The symbols move the objects like this.
lebo: !>sofe, *>lufu, +>seza
seta: !>duma, *>fepe, +>suta
tisu: !>kidi, *>zabe, +>seko
kipo: !>lofu, *>loni, +>ravi
baro: !>fasa, *>gefi, +>dosi
bike: !>tudu, *>segi, +>fipo
vuna: !>movi, *>kive, +>zuzi
zelo: !>dosi, *>mota, +>mibu
vena: !>gevi, *>dipe, +>zeno
muka: !>feme, *>nade, +>gefe
miro: !>minu, *>gavo, +>pima
zufo: !>vopa, *>ravi, +>sebu
gone: !>bape, *>vane, +>neso
vane: !>kala, *>bape, +>kipo
zuzi: !>fudi, *>tele, +>doru
loti: !>pubu, *>doru, +>fepe
gefe: !>ropi, *>gele, +>rele
meni: !>lime, *>bofa, +>vesu
zeno: !>noda, *>pema, +>miro
loni: !>gone, *>lofu, +>vopa
fipo: !>bazi, *>gifu, +>soko
fafu: !>loti, *>sino, +>zupo
sino: !>doru, *>loti, +>seta
nani: !>zuzi, *>muru, +>sino
muru: !>tele, *>zuzi, +>loti
kive: !>fode, *>movi, +>tele
nade: !>miro, *>feme, +>gele
dipe: !>fipo, *>gevi, +>pema
mibu: !>bofa, *>meni, +>sofe
dosi: !>fido, *>sige, +>bofa
sizo: !>meni, *>mibu, +>lufu
zabe: !>lebo, *>kidi, +>melu
bazi: !>bike, *>sebu, +>dipe
lofu: !>vane, *>gone, +>nire
doru: !>nani, *>pubu, +>duma
ravi: !>nire, *>vopa, +>bike
noda: !>vena, *>soko, +>minu
gavo: !>gafi, *>minu, +>muka
sofe: !>nisa, *>vesu, +>zabe
ropi: !>muka, *>pima, +>gefi
rele: !>gefi, *>baro, +>mota
bofa: !>zelo, *>lime, +>nisa
kisu: !>kive, *>vuna, +>muru
tudu: !>ravi, *>zufo, +>bazi
tele: !>kisu, *>fudi, +>pubu
feme: !>gavo, *>miro, +>ropi
lubu: !>zupo, *>noga, +>vane
melu: !>seza, *>niki, +>kive
fido: !>baro, *>rele, +>zelo
mota: !>sige, *>dosi, +>meni
gafi: !>pema, *>zeno, +>feme
fudi: !>vuna, *>kisu, +>nani
movi: !>seko, *>fode, +>fudi
neso: !>loni, *>kipo, +>zufo
noga: !>seta, *>zupo, +>bape
niki: !>tisu, *>seza, +>movi
fasa: !>gele, *>gefe, +>fido
lufu: !>vesu, *>sofe, +>tisu
minu: !>zeno, *>gafi, +>nade
kala: !>lubu, *>suta, +>lofu
fode: !>melu, *>seko, +>kisu
nisa: !>mibu, *>sizo, +>lebo
bape: !>suta, *>kala, +>loni
gefi: !>gefe, *>fasa, +>sige
gevi: !>gifu, *>fipo, +>noda
fepe: !>fafu, *>duma, +>lubu
gifu: !>sebu, *>bazi, +>vena
sige: !>rele, *>fido, +>lime
pima: !>nade, *>muka, +>fasa
pema: !>soko, *>noda, +>gavo
pubu: !>muru, *>nani, +>fafu
suta: !>noga, *>lubu, +>gone
duma: !>sino, *>fafu, +>noga
segi: !>zufo, *>tudu, +>gifu
gele: !>pima, *>ropi, +>baro
nire: !>kipo, *>neso, +>tudu
kidi: !>lufu, *>lebo, +>niki
soko: !>dipe, *>vena, +>gafi
seza: !>zabe, *>tisu, +>fode
lime: !>mota, *>zelo, +>sizo
zupo: !>fepe, *>seta, +>kala
vopa: !>neso, *>nire, +>segi
seko: !>niki, *>melu, +>vuna
vesu: !>sizo, *>nisa, +>kidi
sebu: !>segi, *>bike, +>gevi

The rows follow the links: the fewer symbols apart two objects are, the more alike their rows tend to be.

Each row is also shifted at random along 6 hidden directions that mean nothing.

Rows in random order:
Each row stands for one object.
row 1: 1,11,-3,-9,25,15,-20,25,13,-1,-29,-13,-4,-24,21,-22,-4,-31,8,-31,29,-16,-7,27,19,1,25,-19,-41,-9,3,5,-16,-2,-7
row 2: 2,-9,2,10,-3,-15,-10,-10,-6,24,21,-20,-7,4,22,12,-3,3,-2,5,1,12,-10,-28,-9,3,-16,19,-18,8,-9,-1,-22,-6,12
row 3: -19,-8,-12,-22,7,13,12,9,-8,12,-10,-10,15,4,-8,-9,8,1,-6,-25,28,0,17,-27,-2,-12,5,-5,8,3,-3,-17,5,-10,9
row 4: 28,1,0,-11,22,7,-9,17,-4,24,-4,-3,-16,4,6,-10,8,-6,-16,-19,20,-9,17,-32,11,-22,8,-12,8,-2,-24,-5,2,-15,-5
row 5: 0,4,12,-3,-13,-10,-9,-4,-13,8,21,-25,-6,-19,17,-3,-4,-12,4,-7,4,-1,-21,16,15,4,-14,24,-24,-3,6,14,-9,-9,-6
row 6: -4,-8,-13,-14,-1,22,10,0,5,-9,-24,-3,3,-2,-7,6,-7,8,-4,-18,14,11,19,2,-19,-19,7,-16,8,14,-9,-14,4,15,12
row 7: -19,21,13,2,-41,9,5,11,5,-13,-1,14,-34,-16,-4,-2,-5,-6,-18,-3,-3,-6,18,6,4,-26,3,2,15,-17,-35,13,12,17,-10
row 8: 6,2,12,13,10,-14,-7,-21,0,6,14,27,-19,6,-1,15,0,22,-15,17,-28,7,16,-9,-3,-14,-14,10,22,5,-18,13,14,2,-16
row 9: -49,6,13,-5,17,-5,-5,5,5,7,4,17,14,-1,4,-11,6,-4,0,-11,-3,-13,8,-16,17,10,-2,14,-11,-13,9,11,-5,-18,-12
row 10: 10,14,4,-9,7,11,-7,16,1,8,-8,-1,-10,-6,-1,-12,7,-8,0,-6,9,-8,-13,6,13,-3,8,-15,13,-2,2,7,15,-3,-16
row 11: 24,-9,-10,20,-15,-11,9,-17,-4,-28,4,0,-14,6,-15,15,-4,12,0,31,-20,4,4,27,-16,-5,0,-4,12,0,-12,-5,7,21,9
row 12: 42,1,9,-5,24,0,-4,-28,2,-13,0,16,7,-9,-12,12,-2,19,0,3,-21,7,3,47,3,-9,-6,-2,16,17,13,16,28,8,-22
row 13: 16,-7,10,-18,24,0,-5,-17,-4,11,0,1,6,-16,6,4,-5,9,-10,-33,12,4,27,4,8,-23,-10,14,-12,9,0,8,2,-10,-11
row 14: 64,-2,7,5,-11,-5,-11,-11,2,9,9,-2,-6,-4,15,14,-8,10,0,9,-11,17,-12,-3,-11,1,-12,10,2,12,0,9,-5,9,2
row 15: -30,9,14,19,-34,-15,-3,-8,-10,-11,21,-9,-31,-16,11,5,-6,-10,-3,11,-12,-4,-7,24,10,-5,-11,21,-14,-13,-19,19,-4,6,-8
row 16: -8,11,-2,12,36,-11,-7,14,8,4,-1,21,6,19,-9,-17,14,-5,9,23,-15,-20,-14,-11,17,23,15,-16,8,-11,14,1,10,-15,-13
row 17: 1,-10,-16,-12,-19,11,14,11,-5,-6,-10,-24,22,0,-6,-6,1,-14,12,-9,22,0,-16,4,-6,13,9,-5,-15,0,19,-17,-10,1,20
row 18: -12,-9,-9,10,-8,0,4,-7,-9,-1,8,-13,-20,9,-12,13,5,12,-4,28,-9,10,-13,4,-13,-9,0,-12,32,15,-10,-10,17,14,7
row 19: -30,12,3,6,24,0,-16,22,15,19,-7,18,-5,12,7,-11,7,-7,-2,2,1,-11,-2,-38,10,10,9,-12,0,-11,-4,1,-9,-15,-7
row 20: -1,-9,-8,13,-7,-3,-4,-6,6,-9,-3,4,5,8,4,13,-9,8,10,14,-11,14,-5,1,-20,13,-2,-1,-5,6,7,-6,-14,15,12
row 21: 12,13,8,-17,0,20,0,16,16,-2,-21,18,6,-9,4,-14,0,-6,-7,-29,10,-7,20,-11,6,-7,8,-3,-6,-11,-1,5,-3,-1,-7
row 22: 1,5,-13,8,0,10,-3,21,8,-12,-15,-5,-19,0,-3,-6,-2,-13,-1,9,6,-8,-7,14,1,-3,21,-28,3,-4,-10,-3,4,11,-1
row 23: -17,-2,10,14,43,-12,-24,-6,18,13,-8,31,-12,7,23,11,-7,10,-11,-2,-18,1,30,-25,-6,-5,-5,2,-19,3,-21,6,-22,-3,-3
row 24: 5,-10,-7,24,37,-15,-14,-18,11,-13,-7,19,-16,8,1,18,-9,13,-3,24,-26,6,11,26,-13,-8,5,-17,2,12,-14,0,1,15,0
row 25: 20,13,15,-5,11,0,-10,-3,-3,17,11,8,-17,-3,2,-1,6,7,-15,-2,-5,-2,5,-11,13,-14,-10,4,19,2,-10,16,16,-9,-21
row 26: -22,-7,-1,8,-11,3,-5,-12,6,1,0,9,-13,1,5,23,-9,19,-9,13,-13,20,4,-5,-22,-11,-12,-1,14,19,-15,0,0,21,7
row 27: -37,-16,-13,2,-11,-4,6,-3,-15,10,7,-30,-16,4,5,8,-4,-2,-11,-8,18,9,10,-9,-13,-17,-4,3,-11,7,-20,-17,-13,-1,23
row 28: -28,-3,-12,7,-31,5,12,9,-2,-9,-5,-13,16,6,-7,-5,0,-9,18,18,-2,4,-30,3,-9,26,4,-5,1,-3,24,-12,-5,8,18
row 29: 20,-5,9,-3,-15,-5,12,-21,2,-13,4,18,21,-2,-6,11,-6,17,3,-5,-16,8,19,0,-12,0,-15,21,1,3,8,3,-4,2,2
row 30: 8,11,9,1,-11,-4,3,10,-3,2,8,7,-7,-2,4,-9,4,-9,-5,-4,0,-13,7,-12,14,1,0,13,-7,-18,-5,8,-4,-11,-5
row 31: 21,3,-6,-19,-9,22,19,13,2,-12,-20,10,13,-3,-12,-12,0,-2,-8,-32,23,-9,41,-19,1,-17,10,-4,0,-12,-10,-10,-1,-1,6
row 32: -43,12,16,-9,5,3,-9,3,2,10,5,6,15,-10,6,-8,4,-3,7,-10,-3,-1,-13,-3,13,11,-8,10,-1,1,22,14,3,-13,-16
row 33: -8,5,-3,-11,-31,9,16,17,-13,6,5,-15,-1,-3,-5,-13,4,-15,-6,-13,22,-7,2,-20,10,-7,1,5,8,-14,-7,-6,3,-7,3
row 34: 13,-5,-15,6,-7,-8,11,9,-11,-2,8,-20,14,15,-15,-9,11,-10,16,22,0,-6,-29,5,4,25,9,-7,3,-7,22,-14,1,-8,12
row 35: -24,5,-4,14,-22,-9,14,4,-9,-17,12,1,-27,5,-19,-8,8,-7,-11,17,-4,-15,8,8,13,-13,6,-1,15,-22,-22,-1,17,1,-3
row 36: -22,21,12,-6,-30,16,-3,18,0,11,2,-8,-18,-10,5,-9,5,-10,0,10,2,0,-31,-4,6,3,-3,-6,21,-1,4,12,15,1,-13
row 37: -37,10,10,4,-12,-2,3,15,8,-9,-6,14,-9,-12,11,-13,-3,-16,-6,-21,7,-17,27,-7,13,-8,6,10,-28,-26,-19,6,-17,-4,-4
row 38: -8,-4,0,5,-3,1,2,-14,7,-13,-2,6,23,3,-9,13,-7,16,13,15,-19,17,-17,19,-16,20,-4,-3,10,13,25,1,3,15,2
row 39: -13,5,-8,-6,-13,13,14,15,6,-21,-14,2,13,0,-17,-11,4,-10,11,2,5,-7,-7,20,3,11,17,-15,7,-11,15,-2,9,6,1
row 40: -27,2,-8,5,5,6,7,5,6,-10,-8,25,-6,17,-20,0,7,10,-11,13,-9,-4,19,-13,-8,-12,11,-18,31,-4,-16,-8,18,5,-1
row 41: 25,-3,-15,15,-3,0,0,7,8,-10,-11,2,-6,16,-6,4,0,0,5,26,-8,3,-11,2,-15,7,14,-21,11,3,-4,-12,-2,13,12
row 42: 32,-7,5,-4,-16,-7,7,-20,-13,-7,13,-22,7,-12,-1,9,-4,2,7,0,-3,7,-12,32,-1,2,-13,17,-8,10,12,4,2,3,2
row 43: -3,-13,-7,8,34,-12,-21,-8,-3,18,0,-18,-12,-1,23,11,-6,0,-2,-2,9,6,-2,-1,-7,-6,-2,-3,-26,16,-14,-3,-19,-1,10
row 44: 3,3,3,-29,0,9,16,10,-14,12,7,-7,38,3,-20,-20,16,-2,9,-13,17,-11,-8,-18,17,11,-2,8,19,-2,32,-6,17,-24,-7
row 45: 12,-7,-13,-9,-11,20,-2,11,0,4,-17,-30,-14,-6,11,3,-7,-5,-2,-10,27,10,-8,5,-13,-16,10,-17,-5,16,-13,-11,-6,16,16
row 46: 27,18,22,-8,-18,9,-15,8,7,25,6,2,4,-10,18,-3,-3,-2,7,1,-3,13,-28,-25,-1,18,-15,12,3,7,18,18,-6,-1,-9
row 47: 40,13,9,-13,-20,10,1,15,-3,1,2,-16,-9,-14,5,-13,2,-17,2,-14,13,-9,-18,10,15,1,1,2,-4,-8,5,8,4,-4,-9
row 48: 1,-10,-10,19,-17,-13,3,-5,-5,-1,11,-9,-2,14,3,11,-3,3,3,20,-10,8,-7,-15,-16,10,-2,5,-7,1,-5,-11,-16,7,18
row 49: 10,-17,-16,0,8,-12,13,-12,-16,-12,12,-22,33,10,-20,-2,9,-1,23,17,-3,0,-25,23,1,21,0,1,-4,7,35,-14,4,-8,11
row 50: 3,-17,-8,6,31,-12,-6,-22,-5,-6,1,-11,-13,-6,4,12,-8,8,-5,-10,3,1,20,32,-2,-21,0,1,-18,14,-16,-4,1,0,3
row 51: 12,5,12,3,2,-1,-15,-8,12,6,-3,11,6,-1,13,11,-8,11,3,4,-16,13,-9,-9,-11,11,-13,6,3,12,9,12,-7,6,-5
row 52: 13,4,-9,7,5,11,-13,25,14,21,-14,10,-15,18,5,-3,3,-4,-7,17,2,0,-11,-47,-10,3,13,-24,16,-1,-11,-7,-6,1,8
row 53: 3,7,-8,13,-19,-2,5,18,-6,-14,1,-14,-27,-6,-9,-12,4,-21,-2,10,9,-17,-6,21,11,-7,15,-9,-5,-20,-18,-3,3,5,3
row 54: -4,-9,-14,11,14,-9,5,13,-1,13,3,4,7,29,-7,-5,9,0,-3,15,2,-7,3,-45,-4,8,10,-10,4,-8,-5,-17,-14,-14,15
row 55: 15,-2,-9,4,-47,5,20,2,-12,0,11,-14,-17,11,-16,6,6,3,-10,18,1,5,-2,-17,-11,-12,-4,-2,31,-2,-19,-12,11,8,15
row 56: 11,4,-7,-1,-13,-1,-5,21,-20,20,12,-43,-37,-6,8,-12,9,-25,-7,1,26,-11,-25,3,19,-12,7,-7,-4,-5,-19,0,6,-12,0
row 57: -4,-14,4,1,3,-13,2,-21,-8,10,16,0,9,4,1,15,-2,18,-5,-1,-7,8,12,-11,-9,-2,-16,19,-3,12,2,-2,-4,-7,4
row 58: 51,-18,-18,5,0,-7,6,-14,-19,-11,7,-39,-18,-8,-6,6,-1,-3,-1,4,12,1,-7,48,0,-17,2,-8,-7,11,-10,-13,8,8,9
row 59: 12,9,17,-13,-19,2,12,-8,-11,6,17,14,-2,-3,-13,-6,9,11,-15,-8,-2,-6,20,-19,12,-14,-13,18,25,-11,-7,11,21,-11,-15
row 60: 25,10,9,-6,19,7,-26,9,12,11,-13,-1,-8,-18,28,-3,-7,-12,0,-19,8,-2,-7,9,9,1,4,-3,-25,0,-3,17,-14,-2,-13
row 61: -22,-5,-10,9,0,1,-1,0,4,14,2,3,4,24,-7,10,5,10,3,27,-13,14,-17,-32,-18,11,-3,-11,26,13,4,-12,2,3,15
row 62: 13,2,-13,3,9,7,-5,14,2,1,-9,-15,-14,5,-6,-6,7,-8,6,20,5,-4,-29,14,4,4,17,-28,16,4,2,-6,14,6,-1
row 63: -5,5,15,-17,-25,12,0,-10,6,9,0,9,26,-5,12,12,-10,14,4,-14,-5,21,-3,-16,-16,8,-20,21,6,16,20,13,-7,8,-1
row 64: -17,10,16,1,-10,-12,5,-7,4,-19,6,22,29,-6,-3,-4,0,-2,14,1,-19,-8,-2,16,11,25,-6,22,-15,-15,26,17,-6,-7,-10
row 65: 21,-7,-14,-2,24,5,6,4,-5,-10,-8,-3,-10,6,-23,-1,8,2,-7,4,7,-8,7,18,5,-16,15,-25,23,5,-9,-15,24,-1,-3
row 66: 13,11,23,-15,-18,3,8,-2,-7,26,19,22,8,9,-8,-2,11,17,-17,-3,-8,4,11,-60,5,-8,-24,23,35,-2,0,9,16,-17,-11
row 67: -4,-6,-3,-7,-15,12,-4,-7,2,0,-8,-14,1,-8,12,14,-13,2,2,-10,7,17,-6,10,-21,-5,-4,-3,-7,15,2,-1,-8,18,10
row 68: -21,19,23,-6,-12,9,-6,2,11,13,0,26,0,-2,11,2,-1,7,-7,0,-15,7,-2,-30,-3,4,-15,11,16,3,3,18,3,3,-14
row 69: 19,-8,-18,19,8,-13,6,6,-9,-6,6,-11,-9,18,-15,-5,11,-7,3,25,0,-12,-8,5,4,8,15,-14,3,-9,-8,-17,3,-2,9
row 70: 13,-3,5,-4,2,2,-3,-15,4,-19,-10,0,12,-20,6,8,-12,2,11,-15,-3,6,6,46,-2,1,-4,7,-23,3,13,10,-6,13,0
row 71: -26,4,10,-4,21,0,-10,-10,16,7,-6,30,38,5,12,6,-9,13,12,-4,-17,8,2,-20,-10,26,-11,12,-12,9,27,10,-18,-5,-3
row 72: 11,6,7,-8,3,-3,4,2,-3,0,4,5,-1,-8,1,-12,4,-9,-8,-21,8,-16,22,-2,20,-9,1,13,-12,-17,-8,9,1,-12,-11
row 73: -3,0,16,-16,-7,1,0,-15,-14,15,15,-14,-1,-19,10,2,-3,8,-11,-29,11,8,12,0,8,-18,-21,23,-6,7,-6,8,4,-8,-9
row 74: -27,12,20,-35,-16,25,7,-6,2,9,-6,16,13,-20,2,0,-5,12,-13,-41,13,8,25,-15,7,-22,-13,15,15,9,0,13,14,-1,-16
row 75: 26,-7,-14,-8,9,5,11,5,-12,14,5,-11,9,18,-15,-6,13,4,1,7,9,-5,-5,-24,-2,1,2,-11,23,5,9,-18,14,-11,8
row 76: 5,-8,5,7,-10,-18,-3,-17,-14,3,22,-21,2,-6,5,8,-1,-3,12,13,-8,5,-25,19,-1,15,-11,18,-16,5,13,5,-8,-1,5
row 77: 4,-11,-9,14,-18,-4,4,-9,2,-13,-4,2,-15,1,6,16,-11,5,-6,7,-6,12,19,2,-21,-12,1,-2,-5,3,-24,-8,-12,19,14
row 78: -37,-10,0,0,14,-5,-3,-18,1,1,1,8,11,7,1,16,-4,19,1,-1,-9,12,10,-3,-12,-1,-9,3,-1,15,4,-2,-4,4,5
row 79: -77,-6,-11,0,-3,8,4,5,8,-10,-11,0,22,8,-6,2,-4,2,12,2,3,5,-7,1,-17,15,7,-8,-2,5,18,-13,-9,6,15
row 80: -9,3,15,-7,-11,-8,-4,-7,-13,18,20,-15,5,-14,13,-1,0,-3,2,-15,5,2,-7,-3,10,4,-16,28,-14,2,7,10,-4,-11,-6
row 81: 16,-16,-15,7,24,-7,-7,-1,-3,24,4,-11,-9,21,10,8,0,7,-9,7,9,8,6,-43,-15,-6,-1,-7,0,12,-17,-19,-15,-7,21
row 82: -5,17,25,16,-47,-6,-5,-1,1,9,20,10,-31,-6,14,9,-5,-1,-4,24,-23,5,-17,-17,-3,4,-15,18,10,-7,-16,21,-2,8,-7
row 83: 16,-16,-18,11,31,-10,-8,-4,-3,5,-1,-11,-9,20,-1,9,4,6,4,21,-3,2,-9,-1,-8,0,8,-16,4,14,-6,-15,1,-3,11
row 84: 27,14,16,10,-14,-4,-10,-2,5,-3,5,12,-12,-8,10,3,-4,-3,0,12,-17,-1,-13,10,5,7,-6,7,2,-5,0,19,1,9,-14
row 85: -25,9,-2,-3,-34,13,14,16,2,-15,-7,-3,3,-2,-11,-13,1,-14,7,2,9,-6,-7,6,7,7,10,-6,7,-14,6,-4,3,5,4

Some objects, each with its row:
lofu row 49
muka row 35
sebu row 17
vesu row 74
mibu row 9
neso row 83
tisu row 64
noga row 38
rele row 1
nade row 33
duma row 43
gefi row 10
lufu row 60
lime row 72
gevi row 54
sino row 57
miro row 31
nani row 29
meni row 66
zabe row 82
zufo row 6
seza row 15
movi row 8
suta row 20
zeno row 52
noda row 40
kisu row 71
vane row 48

Row, symbols taken left to right, then the row they reach:
row 42 ! ! ! !: row 23
row 84 ! * + !: row 46
row 76 ! ! ! !: row 12
row 30 + +: row 68
row 45 + + !: row 69
row 5 + * + +: row 14
row 80 + ! *: row 73
row 2 + * + * *: row 24
row 79 ! + ! +: row 28
row 47 * ! *: row 36
row 85 + * ! ! *: row 22
row 37 + * +: row 32
row 41 * ! * *: row 18
row 27 ! !: row 11
row 75 * !: row 34
row 63 ! ! * *: row 13
row 21 * + + *: row 59
row 44 * + ! + !: row 19
row 55 + +: row 62

